Each row, then the band of its hidden value:
[ 315  -70   13 -109  -90  121 -136  -73  -88  -13   40  -88   87 -122
   41  -13  130   54  -33    8   36  -13   -6 -100  102  -87    7  -72
 -164   63  166   80  -32  -17   -6  -94  -44  -46  -49  119  -38  -24]	T
[-273  178  -80  103  203  -31   19   23   -7  130 -281   68 -192  180
  -23 -238   -9 -223  308 -139   35   55   89  -74   59   94   71  322
  273 -173   88  -15  104 -164  -78    7   69   74  -51   26   55 -190]	Q
[-240  205 -111 -152  131 -103   64    7  -13  145 -205  -73 -158   77
   90   53 -100  -85  150   45   36   42  -66   39   59   53  135  129
  326  -99  105 -105  100  150 -140   73   23  108  113  160  -70  -90]	U
[-106   54  -87  -11 -155  -22  169  -14   -7  -37 -213 -135 -134  282
  -26  -62 -106  -12   74  155  143  195  -53  -62   75  -57  112  159
  290  -42  107  -44    8   21 -144   53  -11   91 -138  164  -51  -39]	D
[ 301 -272   38   92 -431  220   75  -75  -16 -285  134  110  -30  161
 -385 -199  129   79 -159 -160   -8  -65  107  -29  115 -120  -82   74
   78   48  206  269 -162 -116  -12  -17 -142   81 -336  -73   -9   17]	R
[ -32   45   99 -246  281  -17  -38  162  -37  240   88 -245  -25 -359
  230   39 -137  277    7  172 -300 -129    4 -116   17  272   17 -221
 -146   36   91 -154 -174  -46  272   30  161   10  271 -165  242 -251]	X
[  53  -72   48   33  254 -132  122  125  -65  103   22 -234  -91 -179
  162 -172 -240   38  113 -116 -353  -83  -80 -218  102   76  -24 -100
   -5 -101   83   45 -218 -156  260  150  186  188  106 -339   -5 -180]	T
[ -89 -131  -33  245 -489  232   51 -234  109 -269 -325  221 -165  481
 -541 -251  175 -299   32 -114  277  290  145  -61  120 -292   96  440
  481  -72  104  177  -58   -5 -277    4 -120   24 -594  209  -80   91]	U
[ 196 -120   24   -3 -257  -14  182  -96 -114 -215  -12 -141  178  275
   -1   75    4  232  -95  228  254  102   75 -307    3   33   82   38
  -36  145  162   49  149  -37  -33 -139 -302   21 -134  108   84  106]	D
[-190   81  124  -85  328 -149  123  114 -166  179  -26 -112  174  -45
  254   64 -163  256   82  144 -125 -101  159 -372  -78  430  116  -85
 -107   61   73 -147   39  -33  213  -63 -160  -24  295 -212  331 -128]	Q
[-121  -11  -22  216 -161  275  -48 -108   10  -73 -259  226 -124  283
 -420 -377  176 -266  184 -177  113  168  226  -36   39  -33  165  294
  226  -60   83   50  -22 -234 -106 -107 -117  -93 -383  123   75  -40]	R
[ 203  -14   20 -119  117   41  -84   69 -118  145   47 -170    9 -248
  171  -98  -52   51   44  -45 -215  -67  -85  -73  114   -1   13 -188
 -163  -10  126    8 -204  -38  109   34  112   -3  114  -62  -50 -138]	T
[ -98  142 -112   64  -75  -33   94   -6 -148   96 -348  -72  -39  327
  126 -168  -97 -201  204   22  147  258 -104 -106  127 -146  168  144
  211 -104   86  -41  -74   88 -260   70  -20  -21  -81  203 -201  -27]	D
[-124  255 -177 -299  131  -84  161  262 -101  214   46 -202 -231   -2
  225  -34 -237  206   99  123 -138 -139 -165  266   56  218   26  -92
  155  -62  186 -161  -11    5  -68  111  114  141  310   73  -26 -267]	Q
[ -63  198 -117  -74   25   77    5  -10 -205  107 -158   70   49  188
   13 -101   37  -85  175  -36  132   40   49   40    5  110  248   20
   57   11  138  -98  139   13 -192 -124 -264 -116   69  259  -53    1]	T
[ -28   45  -71 -197 -170   -7  232  103  -77  -69  125  -42  -61  197
  -53   58  -88  321  -99  145   41 -146   32   94    0  225   10    4
  165   72  217  -22   81   29  -71  -10 -188  119   89   49  109  -83]	Q
[ 113   40  -49 -201  287 -305  184  178  -65  151   73 -485 -115 -230
  462   78 -349  215   60  136 -254  -90 -274 -144  121   66  -71 -174
   -9  -80  131  -39  -71  -13  190  189  268  294  304 -180  -92 -206]	U
[-170  105  -55  -40  294 -192  127   74  -19  144 -118 -153 -174  -42
  148  -55 -203  -63  192  -73 -168  -45  -76  -97   74  105   53   77
  234 -147   87  -29   20  -25   74  129  128  217  147 -124  -40 -156]	T
[ 456 -258  100  -33 -155  -60  111   32 -111 -105  126 -397  133 -100
  245   -5 -147  283 -149  174 -105   47 -144 -361  147 -133 -108 -213
 -254   83  147  129 -259  -58  181   66   87   99  -48 -163  -43  -39]	D
[  32  -94   69 -235  -94  -19  129   12   10  -79  209  -36   -6  -76
  -93  206  -34  342 -215   95 -111 -227   76  -30   12  200  -34  -65
  123   96  186   42   -7  146  101   23 -138  158  108 -113  165  -42]	R
[ -95   24    4 -120  -72  157  -79  -46   62   31  -67   69 -132  -30
 -205  -33  101  -10    0    1  -17  -11   95   69   54   39   68  101
  201   -8  121  -17  -52   44  -42  -10    3    3  -88  103   93  -99]	R
[ 161 -165    4  101 -415  188   50  -89  -57 -204   18  252  -24  264
 -354 -185  153  -53 -103 -253   45  -66  106   13  142 -150  -66  174
  205  -14  208  277 -158   54 -180   29 -176   52 -286  -17  -90   28]	X
[ 259 -184   44  139 -174  159  -45  -81  -55 -111  -39   -2   10   36
 -164 -252   90  -94   22 -162  -38   62   48 -173  128 -163    0   46
  -38  -12  126  181 -178 -156   32  -23  -16   -2 -267  -48  -57  -17]	T
[-276  318  -68 -322  477 -153   25  111  -83  302  -69 -202  -33 -166
  309  178 -131  177  193  236  -36  -94   30  -32  -92  437  218  -75
   19   19   92 -316  302  -12   99 -104  -58   18  425  119  220 -178]	T
[  54  160  -41 -300  222 -137    4   72  -44  175  -72 -488   13 -157
  459  195 -134  283   79  484  102  118 -124 -190    9  147   92 -113
 -160   72  101 -248  171  -58   89  -85  128   17  221  215  139 -166]	D
[ -64  -33    8  -63  -45  -26   56  -33   96   -6 -130 -174 -163    3
  -24    9  -80   14   10  118  -17  106  -47 -110  100  -67   14  113
  243  -54   91    0  -83   41   14  101  148  142 -109   24   12  -96]	U
[ 138   92 -123 -176 -224  141   53   62 -196   -3   88   82   14  175
  -53  -68   58  139  -35  -24   77 -123    3  208   58   76   61  -58
   24   63  240   20   19   50 -213  -67 -240  -42   61  201  -68  -41]	X
[  92   37 -126    0 -352  237   -8   34 -111  -20  -83  150 -133  261
 -203 -298   83 -110   34 -164   52   28  -30  231  162 -165    9  101
  181  -60  200  113 -211   20 -298   48  -37  -41 -194  188 -185  -87]	Q
[ -81 -119   87  148   11  -44  129  -54  -45  -66  -55  151   -1  121
 -179 -115  -23  -73   32 -263 -131  -96  149 -239   67   64   11  160
  226  -74  109  175  -89   17   62   72 -130  139  -81 -269   45  -11]	R
[ 221 -172  106  167 -356  435 -229 -165 -108  -98 -116  276  146  121
 -384 -328  326 -167   -9 -193   82  123  243 -130   89 -159  108   67
 -115   75  117  151 -253  -96  -98 -164 -212 -287 -399  113   46   46]	R
[-116  -11  -45  104 -255  186  -30  -43   74  -38 -218  173 -242  235
 -311 -280   95 -222   77 -164   40  102   59   77  160 -177  -30  319
  372 -138  126  133 -199   -3 -208  101  112   46 -321   80  -59 -127]	Q
[-204  -54   30   71 -351  120  129  -90  -25 -134 -131  333  -33  393
 -386  -79   83  -58  -78 -152   90  -14  190  -23   67   -2   44  274
  426  -22  152  147 -113  224 -237   59 -263   31 -218    2   31   44]	Q
[  -7   45   25    5  118   69 -157 -117  -22   77 -196    1   21  -42
   -3  -63  134 -144  154  -28   83   89  105 -200   50   -1  115  136
    7  -25   82   -6   84  -62   -5 -110  -23  -65  -79  122   66  -53]	T
[  97   21    6 -148  354 -286   61   70  -78  160   59 -250  -29 -278
  371  110 -192   64   72  -91 -255 -192 -162 -194  128   56  -84  -83
   10 -106  132   66  -22   89  154  151  164  261  309 -228 -100 -147]	T
[-609  147  -20  -16   40 -221  315  -69  125   -8 -368  -34 -175  400
  -94  170 -186   -5  101  248  186  192  113 -214  -43  191  204  389
  651  -77   28 -157  214  199 -109   91 -111  201  -45   69  180  -14]	D
[  40  -27   72  -59  222 -258   46   21   -6  141 -146 -373  -11 -164
  413   97 -202   48   65  151 -118   96 -166 -401  155  -82  -62    8
   20  -91   57    9 -143  101  131  169  284  178  112 -149  -33 -142]	D
[-166  140   30 -218  233  -51   56   65 -119  159   17  -46   76  -75
  116  127  -64  215   43  126  -68 -136  124 -101  -72  374  165  -91
   -3   74  115 -170  123   48   97  -91 -194  -21  282  -10  233  -91]	R
[ 207  -17  -77  -27 -164  252  -29  102 -105   25   31  -63 -130    9
 -120 -348    7    9   64  -73 -118   18  -41  160  113  -51   46 -101
  -60   -6  161   17 -238 -230  -18  -10   61  -55 -131   75  -66 -154]	R

Next part:
[-119  -29   63  -23    7   53 -202  -93   52 -118  -32   -9  129 -143
  178 -107 -171  -62  -74   55   57   23  -74    3   54   20  106 -179
  113  -38  126    0    1 -192  -20   57  -70  -78 -126  -52  185  160]	P
[ -91   25   15  -34  -48   49    1 -130  138    0   61   50  -71 -166
  158   53 -512  -22 -158  -95   87  193 -110   24 -144   46  370 -154
   19   53  -88  193  -25 -180    9   47    9  120  117  -31  147  290]	M
[  40 -113   15   62  238 -316  126  140  -96 -136  -10  -41 -282  161
 -318  128  158 -230  117 -270   42 -319  298 -267   97    3 -105  -45
  -14 -294 -125  181 -146  -53  -51 -457  260  356  374  -64 -187   13]	B
[ 124  -88   56   96  221 -227  171  169   28 -137   54  -65 -226  209
 -308  140  212 -114   25 -209   39 -220  345 -282   72  -12  -80  -80
  -79 -321  -93  165 -163   12  -36 -413  293  276  267 -191  -99   20]	B
[-157  -64  129 -105  -64   15 -116  -85   38 -188   -5   28   88 -122
  107  -72 -329   62  -74  -32   58   69 -139    8  -24   64  154 -184
  123  -96  100  -50  -31 -120   28  -73  -10  -43  -10 -126  192  264]	B
[ 194  -22 -124  304  111 -227   33  130 -195  -23 -211 -159  -50 -109
  -38  -71   89 -216  141  -40 -187  -49   67  -41  166  241 -187  115
  100 -134  -76   85 -157  -10    2  111  -70  169  179  142   -5   47]	S
[-101  -17   93  -36  -37   52  -87 -140   91  -86  -24   31  101 -184
  135  -67 -319   -9  -81  -21   54   68  -88    2  -16   22  191 -124
   96  -74   77   20   21 -144    5   29  -63  -38  -64  -86  203  201]	P
[ 119  -45   -3  127  230 -168  176  193  151  -93  177  -99 -264  272
 -266  186  266 -108  -60 -218  173 -172  377 -290   38  -61   48 -102
 -108 -153 -125  308 -223   35  -87 -361  340  316  236 -177 -138  -30]	Y
[ 153  214  -70  442 -312 -214  182  152  191  116   87   72  112   55
  -25  -90   92   67   65 -118 -141   59   88  196 -175  -14  -97  226
  -89  169   59   82   71  225  218  191  -67  193   79   32 -203   10]	M
[-120  -25  113  -44  -73   38 -122 -105   76 -134  -17   25  130 -153
  129  -94 -275   34  -76   -3   52   58 -107   24   -9   23  136 -140
  112  -65  124  -35   14 -119   23    5  -59  -69  -88 -101  197  203]	E
[ -43   82  -92  271 -219 -138  178   29   15   45   34  119   16   60
   79  -52   29  121  118 -163 -106   53   -2  126 -120   59 -129  148
   22  -16   97   39   21  213  175  105   21  200  130   58 -178   85]	Y
[-314  -37 -121   61 -130   45  245 -237 -144   62  -35  232 -140  -11
  254   54 -114  215  157 -238  -44   54  -88   44  -87   78 -146  104
  146 -283  154   10   43  188  117   47  104  218  137  128 -105  154]	P
[  70  -81   23  128  -29  -62  156   46  -60 -171 -126 -297  -16 -243
 -135  -15  -85  154   28 -179  185  -11  -69  -71  175  251   15  255
  370 -110   16   28 -353  280 -124  -16  -89   69   19   68  224    5]	L
[-160 -100  116 -133  -65   29   40 -166   31 -157  -13   80   -2 -158
   93   14 -546   84  -89 -132   67  160 -171  -37 -107  130  330 -163
  114 -177  -21   33  -67  -94    7  -97   45   56  112 -136  237  371]	S
[  35  -80   44   97  -81  -83  167   54  -21 -199  -79 -274   -5 -222
 -155  -16 -154  188   19 -221  229    7 -106  -52  121  246   97  248
  373  -56    6   37 -365  305 -113  -51  -75   90   55   43  203   39]	B
[ 140  136   -6  391 -298 -234  165  158   99    5   17   61  178   59
  -64 -146  132  121  125 -103 -187   23   58  161 -108   45 -194  217
  -26   17  128  -52   44  271  229  119  -65  115   53  -39 -145   35]	S
[  86  -39  -53  122  250 -295  129  161    1  -44   68  -55 -322  180
 -272  157  161 -281   56 -266   87 -264  331 -244   56  -41   -5  -45
  -80 -125 -183  319 -145  -80  -63 -364  265  403  380  -27 -242  -25]	Y
[-246  -39  -58   87 -184  -70  204 -117 -149  -25  -37  202  -73   31
  137   -1  -82  211  173 -223  -95   16  -83   71  -94   98 -194   97
  129 -260  154  -67   28  201  160  -33   89  199  170   70 -122  175]	L
[ 220   46 -215  321  172 -180   40  114 -133  101 -161 -219 -189 -171
    8   19   12 -294   64  -65  -90  -14   88  -37  153  207  -69  135
   82   32 -185  270 -186  -78  -59  189  -80  258  229  258  -36   -4]	M
[-106   -6  117  -65  -31   43 -148  -88   69 -120  -13    2  101 -159
  129  -90 -246   33  -74    6   48   33  -90   26   22   -4   71 -141
  106  -52  144  -45   26 -133   38   -9  -63  -90  -86 -100  170  162]	E
[-161  -46  114 -109  -40    3 -170  -63   29 -177    2   14   83 -117
  122  -89 -288   32  -62  -17   63   40 -135   27    2   39  110 -188
  123  -44  119  -46  -16 -146   38  -64  -26  -55  -12 -101  147  224]	B
[-187  -95   72  -78   28   36 -297  -21  -10 -236  -14  -35  140  -47
  187 -127  -80  -48  -76   99   75    6  -99  -12   88   63   52 -292
  140  -51  162  -58  -71 -216  -31  -17  -10 -103 -122  -76  180  204]	B
[-130   -5   78  -69  -47   12 -137  -56   89 -125   48    6   58 -112
  132  -67 -308   21  -93  -37   98   79 -123   36  -33   23  188 -167
   94   47   77   39  -31 -131   28  -15  -21  -16    3  -82  118  206]	Y
[ 119  -98   69   97  211 -216  182  164   47 -153   62  -68 -213  217
 -323  147  223 -103   12 -212   65 -221  354 -298   69  -15  -57  -83
  -71 -333  -91  166 -178   26  -55 -429  303  276  242 -207  -74   20]	L
[ -42   56  -26  251 -254 -166  183   48    0  -23   11  117   70   61
   14  -80   48  174  145 -168 -121   15   -6  120 -106   66 -182  164
   51  -87  144  -55   21  259  194   36   12  157  106    2 -143   90]	S
[ 187  -62  -30  212  216 -221  127  111  -69  -50 -100 -106 -158   30
 -207   63  161 -239   77 -135  -64 -179  271 -218  134   82  -99   23
  -11 -278 -121  171 -136  -44  -62 -171  121  247  209  -25  -28    6]	E
[  97  -49  -22  106  244 -290  139  159   -7  -61   54  -46 -299  178
 -281  145  153 -240   64 -258   55 -254  323 -246   59  -33  -37  -47
  -81 -178 -158  269 -134  -59  -40 -378  265  368  370  -69 -219   -9]	Y
[-254  114  102  -72 -252 -148 -199  -74  159  -55  127  208  107  -85
  102 -128 -400  -59  -16 -129   79  -46 -148  205 -200 -167  193 -123
   11  275  118   28  217 -204  168  -78  -81   75   94  -17 -134  188]	M
[ 242  -14 -166  331  209 -160   47   39 -199   73 -289 -201  -77 -234
    4  -43   66 -315  135  -17 -182  -60  108  -91  234  241 -153  165
  124 -182 -118  159 -142  -76  -74  212 -136  169  126  214   74   -7]	P
[-274  -22  -84   66 -172  -65  196 -112 -134   -7    7  205 -109   52
  163   14  -89  216  169 -244  -58   25  -95   82 -107   81 -173   90
  123 -194  152  -25   18  203  166  -28  108  223  203   85 -175  162]	S
[ -57  -92  116   48 -184  -61  201  -14   84 -237  -15 -190   56 -202
 -200  -10 -209  241  -17 -278  338  -26 -102  -60   42  162  233  238
  380  -53   36   33 -319  332 -136 -139  -46   95  -11  -22  229   53]	E
[ 200  222  -76  478 -304 -244  160  193  201  110   79   30  127   50
  -62 -104  140   25   65 -101 -139   35  117  191 -153  -11 -103  242
  -89  202   40   96   52  215  201  200  -88  197   70   44 -204  -20]	M
[   8  -90  -48   67  258 -327  108  142  -83  -96   32  -48 -336  171
 -289  145  161 -290  112 -305  114 -330  295 -258   91  -19  -40  -36
   -7 -166 -164  281 -165  -76  -84 -431  269  419  413   11 -262  -24]	Y
[-105 -108  134  -43 -138  -20  128  -68   48 -229  -19  -84   36 -177
  -84    0 -347  207  -49 -207  215   57 -140  -52  -15  162  246   56
  278 -135   28   -2 -223  162  -68 -141   -2   60   36  -88  253  201]	L
[ -12  -37   26   76 -116  -66  175   43   84 -164   26 -255  -39 -198
 -147   19 -204  194  -37 -275  352   19 -107  -33   56  173  237  245
  355   96  -20  143 -365  309 -132  -61  -49  141   66   56  145   12]	Y
[ -75   30  -13  231 -261 -135  189   -1  -31  -31  -25  148   79   44
   40  -78   30  187  150 -153 -147   17  -16  110 -102   75 -203  148
   62 -170  163  -97   46  241  191   33   15  138   79    0 -100  121]	L
[ -76    1   19  -14  -77   30  115 -101  142  -40   67  -39 -100 -188
   51   83 -477   75 -140 -194  206  161 -113  -12 -110   92  392  -15
  129   56 -101  214 -152   -3  -53   -6   16  162  128   -6  162  221]	M
[ 131  -45    9  129  222 -229  164  189   94  -89  121  -68 -250  239
 -287  154  218 -159   -6 -224   95 -200  360 -268   37  -49    6  -83
 -114 -184 -133  269 -173   -2  -50 -371  303  323  286 -160 -162   -9]	Y
[-145  -44  136  -98  -58   19 -157  -66   46 -183   -2   11  107 -123
  110  -92 -273   60  -72   -2   53   43 -123   24    1   33   93 -182
  120  -72  139  -75   -9 -126   42  -62  -32  -81  -51 -125  178  222]	L
[ 125  -61    3  154  235 -276  158  109   -2  -55  -11  -38 -226  129
 -304  118  199 -275   85 -234   27 -298  365 -271   89  -42  -56   -4
  -65 -273 -135  234  -96  -60  -68 -352  217  337  280  -74 -147  -38]	P
[  29  -89  -41  115  263 -318  102   82  -96  -61  -48  -30 -271  106
 -283  110  208 -356  150 -269   66 -386  333 -267  131  -38  -85   11
    5 -244 -136  250  -98 -108 -102 -375  199  389  331   38 -215  -63]	P

New part:
[ 183  192 -660 -301 -445   78 -248  239  139 -152  264 -350  -32  215
  240 -213  -83    9 -147  568 -444   48  480 -132  635   78 -366   37
 -173  -41 -146   29   -1  -79   69   39 -147 -203  -59  135  410 -365]	j981
[ 131   66 -396  -66 -448  -45   -9   52  142   96  379 -270 -296  421
  -69  -98 -264   86  150 -278   21  -13  216   14  506   50 -140  115
 -285  130  -60 -192  347  111 -118    3  171   -4 -181  -54  222   14]	j934
[-221  222  416  158  539 -117   86 -166  -28  229 -422  125 -195  104
 -463  442   18  262  233 -271  286  -63 -450  149 -543  -71  249  183
  223   78  300  -73  266  -33  -28 -130  -54 -102   41  -11 -500 -151]	j825
[-199  390 -256 -113 -118  176 -158  -60  -72   14  -74  -15 -221  475
    4   -4 -305  149  106  -97 -175  -19 -186  262  231   60 -252  -44
 -157  250  373  -98  208  161 -124   43 -115 -311 -689 -128  116 -150]	j78
[ 421 -344 -133   75 -293 -136  243  227  161 -164  436 -314  -73 -203
 -240 -275   17 -167 -284   19   90   44  458 -304  208  -30  -72  339
  -75 -158 -462   53  195  -89  326   15    2  285  481  130  396   45]	j825
[-270  252  257   74  396 -187   31  -66   25  -54 -481   54  -79   75
 -261  267  182  145  -36   92  209  -12 -108  245 -579   63  -38  -79
  264   63  142  -11   12 -284   76  -55 -141 -264  220 -142 -275 -102]	j330
[ 240 -439  281   27  212   30  366 -226   55  413  196   19   13  138
 -400  393   59  135  362 -325   53 -103 -257 -258 -136 -296  265  177
   45   61 -383   77   91 -193  140 -123  281  337  -72   73 -214  140]	j934
[ 291 -384  119  -28  -64  -74  243 -110  257 -169  -15 -212  -14 -186
 -281 -186  141 -171 -228  445  -73  -71  314 -177  -29 -313   53  421
  273  -92 -269  245  -92 -298  566   55 -231   26  417   79  295 -107]	j330
[ 396 -555    2  -49   -7   16  273   68   66  272  275 -103  133   56
  -36  234  138   82  201   58    8   22   93 -450   16  -93  127   44
    7  -86 -643  108   19 -446  202 -196  305  377  258  240   19   71]	j35
[ 151  -48 -345 -200 -287  182  -63  107   41 -314   26 -176   39   41
  186 -352  -65 -139 -326  622 -389   56  312  -80  301  -23 -337   93
   25  -10  -79  204 -104 -184  372   82 -319 -188 -158   85  563 -230]	j78
[-114  123   14  -63  323 -131  -36 -257   17  448  -45  161 -201  400
 -221  489   77  305  507 -216  100  123 -319  -13 -178  -49  266  102
  134   72   39  -96  194 -150  -90 -207  290  -60 -190   21 -354  -50]	j934
[-279  350 -116 -122  199   95 -221   83 -123 -136 -519   81    6  201
  221  101    6  163  -84  483 -138   98 -104  174 -269  213 -246 -218
  168   73  259   52  -38 -308   63  -93 -274 -414 -171   21  -14 -304]	j78
[ 121 -163 -118  -87  146  148   46  320 -174  -73  -50  -10  306  -95
  216  157  126   74 -175  416 -206  106   63 -297 -230  221 -260 -291
    9  -94 -426  158 -111 -460  172 -176  -68  112  107  221   44 -108]	j981
[  -5  -42  -20 -132  299  105  -13  102 -112  -62 -239   85  248  -17
  137  197  258   66 -113  560 -230  117  -21 -139 -308   68 -168 -209
  197  -65 -242  223 -250 -495  248 -110 -117  -95   15  134   34 -184]	j78
[ -29  205 -408 -198  -50 -207 -181  -42  110 -219  115  -13  -87  134
   12 -153  305 -105 -205  507 -181  315  384   52   86   61 -211   50
  185  -90 -139  108 -173 -273  290   63  -40 -308   39  -91  420  -91]	j934
[ 201 -354  -45  -45  109  -64  121  -78   15  348  140   75  -65  154
  -45  266   68  157  331  -28   84  181  -82 -357 -102  -23  266  183
  124  -67 -340   29  188 -346  171 -277  300  229  104  235  -68   46]	j934
[ -72 -117  222   31  424 -137  122  -79  -40  -87 -321  177   77 -128
 -158  166  333   -1 -142  329   82  175  -40  -45 -625   18   28    7
  393  -80 -174  187 -138 -490  388 -114  -95  -73  268    9  -30    4]	j330
[-176  386  -92   49  365 -289 -209  148  -55 -210 -279  123 -158 -138
  -98   -3  281   19 -254  376  180  381  104   49 -400  253    4  179
  327 -219  157   25  111 -206  226 -100 -184 -278  389   95   62 -266]	j825
[ 401 -365   77  170 -190 -122  288  315  163 -126  151 -361  -71 -270
 -237 -170  -50  -68 -241   19  254  -81  357 -300   23   -7   29  346
  -23 -157 -355   16  295 -155  274  -66  -81  298  727  227  168  -74]	j825
[-276  387   10  -74  287  106  -63  -13 -133  -23 -256   80   55  293
  -88  272   73  162    5   49 -141  -37 -237  277 -228   73 -301 -340
  -12  183  139   20 -113 -119  -98   46 -100 -287 -438 -189 -116 -118]	j78
[ -44 -257  431   -6  467  369  253 -254 -216  211 -360  258  149   92
 -180  343  -88  141  182   -9 -185 -121 -637  -70 -434 -244   88   17
  179  176   55  235  -42 -209  253 -105 -139   64 -568   81 -190  -42]	j78
[ 293 -176 -301    4 -471 -110   86  117  200   21  354 -323 -290  154
 -102 -217 -249    7   25 -132  115   10  350 -177  409   21  -10  349
 -157   -4 -170 -129  416   19  101  -63   82  133  221  103  278   -9]	j330
[  58 -170 -178 -122  185  -40  -33   66  -94    4  -54  161  102   33
  206  103  269   35  -29  451  -63  344   80 -241 -253  166  -27  -82
  237 -136 -330  157  -98 -547  305 -206   89  -11  111  174  178  -26]	j35
[ -12 -150  434  -49  280  305  203 -255   35  270 -491  -33   33  229
 -220  377 -178  247  309   94 -139 -383 -478   32 -198 -372  141  115
  150  228  193  136   16 -172  113  -66 -210  -77 -301   84 -344 -279]	j78
[-141  219  -81  -80  211  107  -84  -15 -132  374 -105   87  -72  466
   12  469 -105  360  431 -202  -18   14 -377   19  -60  110    5 -191
  -98  157   85 -129  204 -102 -269 -196  196  -69 -412   51 -327 -131]	j78
[  74 -121   -6  -27 -339  112   88   69  179 -293 -361 -308 -125   84
   63 -319 -263  -40 -242  404  -19 -215  248  106   91  -60 -208  155
   76  122  155   66  116 -218  304   43 -410 -226  167   15  302 -217]	j35
[  89  301 -366   34  -78 -313 -109  333   59 -355  316 -171 -131 -150
 -177 -263  257 -156 -453  187   89  310  513  -19  105  240 -262  141
  -20 -232 -199  -16   91  -13  164   93  -62  -92  415  -10  416 -107]	j825
[  15  273 -493 -298 -197   -3 -261   34  133 -215   44 -166  -39  228
  152 -184  144  -51 -178  692 -389  139  382   57  366  -11 -308   24
   70  -31  -21  126 -203 -198  209  107 -180 -397 -126  -13  442 -325]	j78
[ -85  380 -238   79  172 -290 -141  161  -67  200  219   44 -280  209
 -206  255   64  219  178 -384  293  297  -35  -24  -69  303   58   63
  -86  -80  -10 -252  419   63 -233 -174  293   14   98   44 -170  -39]	j825
[-207  180  310  125  426 -124   97 -155  -26  278 -287  108 -181  222
 -392  467    1  286  301 -370  282  -47 -388  143 -467   -5  179   41
  122  128  168 -125  262  -79 -108 -150   84  -56  -25  -70 -486  -32]	j330
[ 418 -567  -78 -100 -156  216  228  134   14   19  163 -147  181  -62
  116  -63  -19  -42  -63  360 -210   -8  151 -440  137 -108  -46  112
   15  -75 -494  228  -29 -387  383 -113  -16  270   95  293  307  -58]	j78
[ 109  300 -537 -206 -424   13 -180  388  159 -263  163 -466   37  201
  184 -154   -8   27 -263  469 -283  -86  561   34  491  175 -535 -228
 -261   10 -198  -38  -63 -136  -80  104 -153 -236  145  -10  300 -315]	j981
[ -65  238 -245 -152 -133  -18  -95 -314  130  164  150  -37 -337  483
 -235   15 -157   94  261 -126 -146   25  -70  162  349 -188   13  282
  -21  180  243  -65  186  171   14   64   45 -245 -530 -134  136 -101]	j934
[ -14   59 -386  -37  131 -244 -154   80 -137   57  209  241 -166   78
   90   35  176   56   23   60  116  575   88 -225 -184  348   51   94
  145 -179 -205  -42  233 -262  167 -258  239   23   70  143  187   83]	j330
[   7  414 -446 -319  -74  149 -203 -149   53  214  397 -129  -67  469
 -181  209  -54  153  239   45 -572  -49  -52   26  590 -194 -220   39
 -234  135   19    3  -50  251 -156  124   42 -203 -747  -61   48 -277]	j981
